Below is a small trained network, with its code and all its weights. Each question gives an input and a target symbol and asks what happens when units are switched off, that is, made to give their printed mean instead of their output.

import numpy as np


def w(rows, s, z=0):
    codes = np.array(rows[::2]) - 128.0
    scale = np.full(codes.shape[1], s)
    scale[-1] = z or s
    return codes * scale


def f(y):
    return y / 2 * (1 + np.tanh(0.7978845608 * (y + 0.044715 * y**3)))


def softmax(a):
    e = np.exp(a - a.max(-1, keepdims=True))
    return e / e.sum(-1, keepdims=True)


def log_softmax(a):
    a = a - a.max(-1, keepdims=True)
    return a - np.log(np.exp(a).sum(-1, keepdims=True))


def net(x, mask):
    ids = ['βγεηλμπσψω'.index(c) for c in x.split()]
    T = len(ids)
    res = E[ids] + P[:T]
    u = 0
    for l in range(2):
        r = res
        for j in range(2):
            rows = slice(4 * j, 4 * j + 4)
            q, k, v = (r @ M[l][rows].T for M in (Q, K, V))
            z = softmax(np.where(np.tri(T) > 0, q @ k.T / 4**0.5, -1e9)) @ v
            o = O[l][rows]
            res = res + np.where(mask[u + j], z, o[:, -1]) @ o[:, :-1]
        u += 2
        y = f(res @ A[l][:, :-1].T + A[l][:, -1])
        res = res + np.where(mask[u : u + 4], y, B[l][:, -1]) @ B[l][:, :-1]
        u += 4
    return log_softmax(res[-1] @ U[:, :-1].T + U[:, -1])


Q, K, V, O, A, B = {}, {}, {}, {}, {}, {}
E = w([
[162,196,163,84,50,86,47],'β',
[161,110,90,128,137,114,150],'γ',
[94,76,67,156,128,210,91],'ε',
[118,111,198,76,116,197,142],'η',
[138,63,150,99,101,185,130],'λ',
[120,137,78,130,164,140,209],'μ',
[145,220,105,103,97,123,171],'π',
[126,89,196,134,201,3,129],'σ',
[198,147,133,97,112,126,200],'ψ',
[156,131,177,55,150,125,99],'ω',
],0.017)
P = w([
[86,116,37,62,38,178,230],'0',
[58,185,2,101,123,103,163],'1',
[85,218,62,100,125,125,144],'2',
[77,128,83,113,91,117,174],'3',
[38,34,36,134,88,75,164],'4',
[150,113,145,130,126,125,128],'5',
[147,88,171,123,101,113,135],'6',
[134,62,160,131,103,90,128],'7',
[102,88,172,111,98,80,154],'8',
],0.0068)
Q[0] = w([
[123,184,177,89,170,34,228],'L0H0',
[81,120,255,139,176,129,72],'L0H0',
[84,175,158,213,140,99,104],'L0H0',
[119,121,208,86,205,251,20],'L0H0',
[108,163,127,112,147,140,88],'L0H1',
[163,109,61,145,65,22,116],'L0H1',
[95,104,156,100,183,61,59],'L0H1',
[62,72,170,174,136,83,133],'L0H1',
],0.007)
K[0] = w([
[181,113,181,70,205,104,138],'L0H0',
[130,117,85,164,189,161,188],'L0H0',
[45,241,145,177,191,109,137],'L0H0',
[134,84,106,151,130,254,211],'L0H0',
[103,211,138,192,135,139,105],'L0H1',
[158,104,48,199,116,120,146],'L0H1',
[115,38,217,81,136,89,80],'L0H1',
[98,93,164,193,175,138,162],'L0H1',
],0.008)
V[0] = w([
[120,110,177,171,158,160,146],'L0H0',
[125,144,152,116,27,105,104],'L0H0',
[103,160,100,139,111,52,81],'L0H0',
[187,115,50,111,151,164,92],'L0H0',
[119,61,195,163,190,155,97],'L0H1',
[135,184,143,111,192,70,69],'L0H1',
[168,110,2,142,96,115,217],'L0H1',
[90,138,164,79,168,100,109],'L0H1',
],0.0091)
O[0] = w([
[129,106,61,159,57,77,161,49],'L0H0',
[217,216,179,123,137,171,113,211],'L0H0',
[254,153,168,108,95,159,121,179],'L0H0',
[79,69,190,98,151,173,97,122],'L0H0',
[165,152,101,132,70,42,109,2],'L0H1',
[94,91,72,168,74,101,152,125],'L0H1',
[183,198,175,125,181,198,104,202],'L0H1',
[154,98,24,119,91,112,87,133],'L0H1',
],0.0062,0.0079)
A[0] = w([
[42,53,180,221,214,219,47,205],'L0N0',
[167,102,141,148,135,161,108,152],'L0N1',
[226,104,86,218,254,4,180,249],'L0N2',
[152,149,124,61,216,115,82,255],'L0N3',
],0.0068,0.0032)
B[0] = w([
[153,107,18,78,65,96,112,189],'L0N0',
[7,238,34,154,62,254,105,163],'L0N1',
[159,243,93,86,111,170,190,182],'L0N2',
[85,49,167,52,9,196,216,254],'L0N3',
],0.0065,0.0079)
Q[1] = w([
[219,98,254,67,40,223,169],'L1H0',
[144,116,120,117,65,3,138],'L1H0',
[147,220,23,133,198,127,169],'L1H0',
[93,106,158,168,219,89,134],'L1H0',
[181,254,138,50,126,189,224],'L1H1',
[123,245,195,26,129,218,123],'L1H1',
[244,116,126,36,131,133,225],'L1H1',
[138,36,242,127,164,168,144],'L1H1',
],0.0064)
K[1] = w([
[157,113,145,225,146,96,61],'L1H0',
[127,149,113,27,147,44,190],'L1H0',
[184,195,62,165,121,152,123],'L1H0',
[146,145,131,67,254,124,210],'L1H0',
[232,103,150,141,128,51,86],'L1H1',
[120,100,202,102,144,62,15],'L1H1',
[160,67,170,180,180,75,157],'L1H1',
[112,53,225,222,172,145,187],'L1H1',
],0.0065)
V[1] = w([
[63,128,103,191,133,221,101],'L1H0',
[159,126,151,122,115,108,156],'L1H0',
[67,162,49,147,71,122,57],'L1H0',
[114,90,181,84,210,104,107],'L1H0',
[142,104,147,111,61,47,108],'L1H1',
[120,2,246,134,156,172,109],'L1H1',
[92,134,162,123,86,107,51],'L1H1',
[175,119,141,181,180,68,192],'L1H1',
],0.0071)
O[1] = w([
[128,161,102,121,101,2,179,123],'L1H0',
[117,152,162,154,86,163,127,139],'L1H0',
[119,139,175,115,190,63,105,129],'L1H0',
[114,151,116,217,58,138,135,71],'L1H0',
[155,135,117,97,107,166,108,126],'L1H1',
[54,141,101,175,142,141,117,89],'L1H1',
[172,44,118,140,202,127,84,137],'L1H1',
[130,139,97,99,107,180,195,1],'L1H1',
],0.0089,0.0094)
A[1] = w([
[186,193,102,66,44,43,13,131],'L1N0',
[150,180,65,127,255,186,226,13],'L1N1',
[216,210,95,187,43,170,173,4],'L1N2',
[176,80,61,238,56,147,138,167],'L1N3',
],0.0064,0.0021)
B[1] = w([
[89,101,161,217,131,171,147,254],'L1N0',
[147,24,166,254,99,52,97,201],'L1N1',
[129,176,121,150,72,156,132,206],'L1N2',
[94,205,82,32,100,175,189,116],'L1N3',
],0.0071,0.0081)
U = w([
[175,138,174,175,170,190,91,181],'β',
[85,100,86,1,120,180,150,251],'γ',
[155,171,171,120,156,74,173,125],'ε',
[146,150,124,135,106,128,140,15],'η',
[150,145,124,139,108,135,135,6],'λ',
[117,45,127,151,94,118,183,242],'μ',
[110,200,148,146,106,123,160,59],'π',
[196,158,98,128,49,112,140,120],'σ',
[105,142,124,176,111,176,179,83],'ψ',
[142,144,122,159,163,166,176,179],'ω',
],0.0081,0.003)

Each question gives the input, a string of symbols that net reads in full, and the target symbol t.
The units are the heads (4 rows each of Q, K, V and O) and the neurons (one row each of A and B). Each row of codes is followed by its name. A weight is (code - 128) times the scale printed after its matrix; where a second scale follows, it is the last column's (O, A, B and U).
mask holds one flag per unit, layer by layer, with each layer's heads first. A switched-off unit (its flag False) gives its mean, the last column of its rows in O or B, instead of its output. The means were averaged over made-up inputs and are rounded, as every weight is.
A unit's drop is (log p(t) with every unit on - log p(t) with that unit switched off) / (log p(t) with every unit on - log p(t) with every unit switched off).
The circuit of an input: a set's keep is (log p(t) with only the set's units on - log p(t) with every unit switched off) / (log p(t) with every unit on - log p(t) with every unit switched off). Starting from all 12 units, units are removed one at a time, each time the one whose removal leaves the highest keep (on an exact tie, the one counted first), for as long as the keep stays at least 0.8.
units of the circuit, in order: the units of the circuit, biggest drop first
top k neurons: the k neurons with the biggest drops, biggest first
heads that matter: for each layer, one digit per head in row order, 1 if its drop is at least 0.15 and else 0, layers parted by /
input λ ψ ε β ψ β β η, target γ: top 2 neurons	[L0N0, L1N1]
input ψ β β, target β: heads that matter	10 / 01
input μ ψ β η ω ψ γ λ, target γ: heads that matter	00 / 00
input σ λ π, target σ: units of the circuit, in order	[L1H1, L0H0, L1N2, L0N2]
input γ β η β β η π, target β: heads that matter	10 / 01
input ψ β ε, target γ: units of the circuit, in order	[L0N0]
input β λ μ η β ψ η σ γ, target σ: top 4 neurons	[L0N2, L0N3, L0N1, L1N2]
input η γ π β π ω ε γ π, target ε: top 2 neurons	[L0N3, L0N0]
input π γ σ γ ε σ π π, target σ: units of the circuit, in order	[L1H1, L0H0, L0N2]
input π η μ, target μ: units of the circuit, in order	[L1N1, L0H0]
input η λ π β, target β: heads that matter	00 / 01
input β ω ε γ β β σ ω, target μ: heads that matter	11 / 00
input ψ ε π ε π β ε, target μ: units of the circuit, in order	[L1H0, L0H0]
input λ ψ γ ψ γ, target γ: units of the circuit, in order	[L0H0, L1N1]
input ψ ε η σ σ μ, target σ: heads that matter	11 / 01
input σ σ ψ, target σ: top 4 neurons	[L0N2, L1N2, L1N1, L1N0]
input μ β β σ σ ψ β ψ, target β: heads that matter	11 / 11
input β β β σ ε ψ γ, target ε: heads that matter	00 / 10
input β β β β β ψ ω, target γ: heads that matter	00 / 00
input β ψ π ψ ε ψ β β γ, target β: units of the circuit, in order	[L1H1, L0H0]
input π ψ σ σ β ε σ γ, target σ: units of the circuit, in order	[L1H1, L0H1, L0H0]
input β β ψ β β σ β π, target β: heads that matter	10 / 11
input ψ β π ψ γ, target β: top neuron	[L0N1]
input ψ ψ ε ω β σ β μ, target β: top 2 neurons	[L0N0, L0N2]
input ψ σ β λ, target γ: top 3 neurons	[L0N0, L1N1, L1N0]
input π β ψ ω σ, target σ: units of the circuit, in order	[L0N2, L1H1, L0H1]
